Below is a small trained network, with its code and all its weights. Each question gives an input and a target symbol and asks what happens when units are switched off, that is, made to give their printed mean instead of their output.

import numpy as np


def w(rows, s, z=0):
    codes = np.array(rows[::2]) - 128.0
    scale = np.full(codes.shape[1], s)
    scale[-1] = z or s
    return codes * scale


def f(y):
    return y / 2 * (1 + np.tanh(0.7978845608 * (y + 0.044715 * y**3)))


def softmax(a):
    e = np.exp(a - a.max(-1, keepdims=True))
    return e / e.sum(-1, keepdims=True)


def log_softmax(a):
    a = a - a.max(-1, keepdims=True)
    return a - np.log(np.exp(a).sum(-1, keepdims=True))


def net(x, mask):
    ids = ['ΘΛΨαδζημξπφω'.index(c) for c in x.split()]
    T = len(ids)
    res = E[ids] + P[:T]
    r = res
    for j in range(3):
        rows = slice(2 * j, 2 * j + 2)
        q, k, v = (r @ M[0][rows].T for M in (Q, K, V))
        z = softmax(np.where(np.tri(T) > 0, q @ k.T / 2**0.5, -1e9)) @ v
        o = O[0][rows]
        res = res + np.where(mask[j], z, o[:, -1]) @ o[:, :-1]
    y = f(res @ A[0][:, :-1].T + A[0][:, -1])
    res = res + np.where(mask[3:15], y, B[0][:, -1]) @ B[0][:, :-1]
    return log_softmax(res[-1] @ U[:, :-1].T + U[:, -1])


Q, K, V, O, A, B = {}, {}, {}, {}, {}, {}
E = w([
[187,129,73],'Θ',
[140,147,119],'Λ',
[148,108,66],'Ψ',
[130,221,147],'α',
[67,179,171],'δ',
[182,245,107],'ζ',
[192,135,68],'η',
[119,137,155],'μ',
[14,184,169],'ξ',
[4,121,81],'π',
[139,168,57],'φ',
[213,232,50],'ω',
],0.019)
P = w([
[71,66,144],'0',
[76,108,112],'1',
[75,135,91],'2',
[77,163,83],'3',
[74,186,75],'4',
[71,205,75],'5',
[71,221,66],'6',
[70,246,66],'7',
[67,253,69],'8',
[82,237,67],'9',
],0.0065)
Q[0] = w([
[108,4,178],'h1',
[102,118,169],'h1',
[62,180,52],'h2',
[105,145,120],'h2',
[101,91,98],'h3',
[103,251,155],'h3',
],0.013)
K[0] = w([
[228,59,78],'h1',
[180,154,247],'h1',
[86,207,3],'h2',
[75,116,71],'h2',
[177,96,61],'h3',
[33,148,158],'h3',
],0.011)
V[0] = w([
[109,233,178],'h1',
[235,235,153],'h1',
[242,172,202],'h2',
[91,229,26],'h2',
[1,100,52],'h3',
[82,177,59],'h3',
],0.0098)
O[0] = w([
[141,182,208,217],'h1',
[223,120,127,140],'h1',
[97,211,121,130],'h2',
[86,81,33,253],'h2',
[93,2,117,182],'h3',
[67,52,187,181],'h3',
],0.0078,0.017)
A[0] = w([
[90,226,224,75],'n1',
[251,181,128,12],'n2',
[254,88,64,70],'n3',
[117,47,127,48],'n4',
[95,77,135,242],'n5',
[115,89,62,198],'n6',
[167,166,51,32],'n7',
[162,156,164,253],'n8',
[160,100,130,47],'n9',
[229,210,190,99],'n10',
[110,222,130,111],'n11',
[246,217,211,131],'n12',
],0.011,0.007)
B[0] = w([
[166,134,173,183],'n1',
[140,68,111,143],'n2',
[191,235,163,147],'n3',
[164,218,51,174],'n4',
[167,51,129,246],'n5',
[161,146,156,243],'n6',
[116,118,67,157],'n7',
[150,103,245,163],'n8',
[113,70,65,116],'n9',
[67,132,57,162],'n10',
[116,181,131,185],'n11',
[79,138,89,171],'n12',
],0.012,0.011)
U = w([
[142,181,58,2],'Θ',
[28,57,97,98],'Λ',
[157,121,106,72],'Ψ',
[190,141,160,175],'α',
[167,84,218,208],'δ',
[51,182,157,166],'ζ',
[223,138,170,155],'η',
[153,102,167,169],'μ',
[29,60,168,85],'ξ',
[212,95,102,85],'π',
[125,60,69,88],'φ',
[2,121,33,108],'ω',
],0.0092,0.01)

Each question gives the input, a string of symbols that net reads in full, and the target symbol t.
The units are the heads (2 rows each of Q, K, V and O) and the neurons (one row each of A and B). Each row of codes is followed by its name. A weight is (code - 128) times the scale printed after its matrix; where a second scale follows, it is the last column's (O, A, B and U).
mask holds one flag per unit, heads first, then neurons. A switched-off unit (its flag False) gives its mean, the last column of its rows in O or B, instead of its output. The means were averaged over made-up inputs and are rounded, as every weight is.
A unit's drop is (log p(t) with every unit on - log p(t) with that unit switched off) / (log p(t) with every unit on - log p(t) with every unit switched off).
The circuit of an input: a set's keep is (log p(t) with only the set's units on - log p(t) with every unit switched off) / (log p(t) with every unit on - log p(t) with every unit switched off). Starting from the 12 units with the biggest drops (on a tie, the unit counted first), units are removed one at a time, each time the one whose removal leaves the highest keep (on an exact tie, the one counted first), for as long as the keep stays at least 0.8.
circuit, biggest first: the units of the circuit, biggest drop first
most important unit: the unit with the biggest drop
top k neurons: the k neurons with the biggest drops, biggest first
heads that matter: for each layer, one digit per head in row order, 1 if its drop is at least 0.15 and else 0, layers parted by /
input α Θ μ ω α Θ, target η: top 3 neurons	(n3 n10 n12)
input ω μ μ Θ Θ δ ξ δ δ, target ξ: circuit, biggest first	(h3)
input α ζ π Ψ μ, target φ: heads that matter	001
input Θ δ Θ α, target δ: top 2 neurons	(n4 n10)
input α α δ Λ, target δ: circuit, biggest first	(h2 n4 n10)
input α Ψ α Λ δ Λ ω ω η, target ω: heads that matter	011
input α φ μ α Θ Ψ μ α, target ζ: heads that matter	101
input δ ω ξ α ζ ω δ, target Λ: heads that matter	001
input ω ζ α Λ μ η Θ α π, target φ: circuit, biggest first	(n5 h2 n4)
input δ α Ψ δ Λ π δ Ψ, target π: heads that matter	010
input α ω ξ α φ δ δ, target Λ: circuit, biggest first	(h3 h2)
input α α δ α π, target π: heads that matter	010
input α α α Θ, target η: top 2 neurons	(n3 n8)
input δ α α ζ, target ζ: top 3 neurons	(n5 n11 n10)
input π Λ π ζ, target φ: heads that matter	101
input α ζ α δ α Θ Ψ π Θ δ, target φ: heads that matter	011
input μ α Ψ α δ, target δ: circuit, biggest first	(h2 h1 n10 n4)
input α α π μ φ μ Λ Θ, target φ: heads that matter	110
input η α α α δ ξ Ψ Θ φ, target φ: heads that matter	011
input Ψ α ω, target Θ: top 2 neurons	(n3 n7)
input π ξ ω Λ π, target φ: circuit, biggest first	(n5 n4 h2 h3)
input Θ α Ψ Ψ, target π: heads that matter	100
input α α α Θ ζ, target ω: heads that matter	101
input Ψ Θ ω ω, target Θ: most important unit	n7
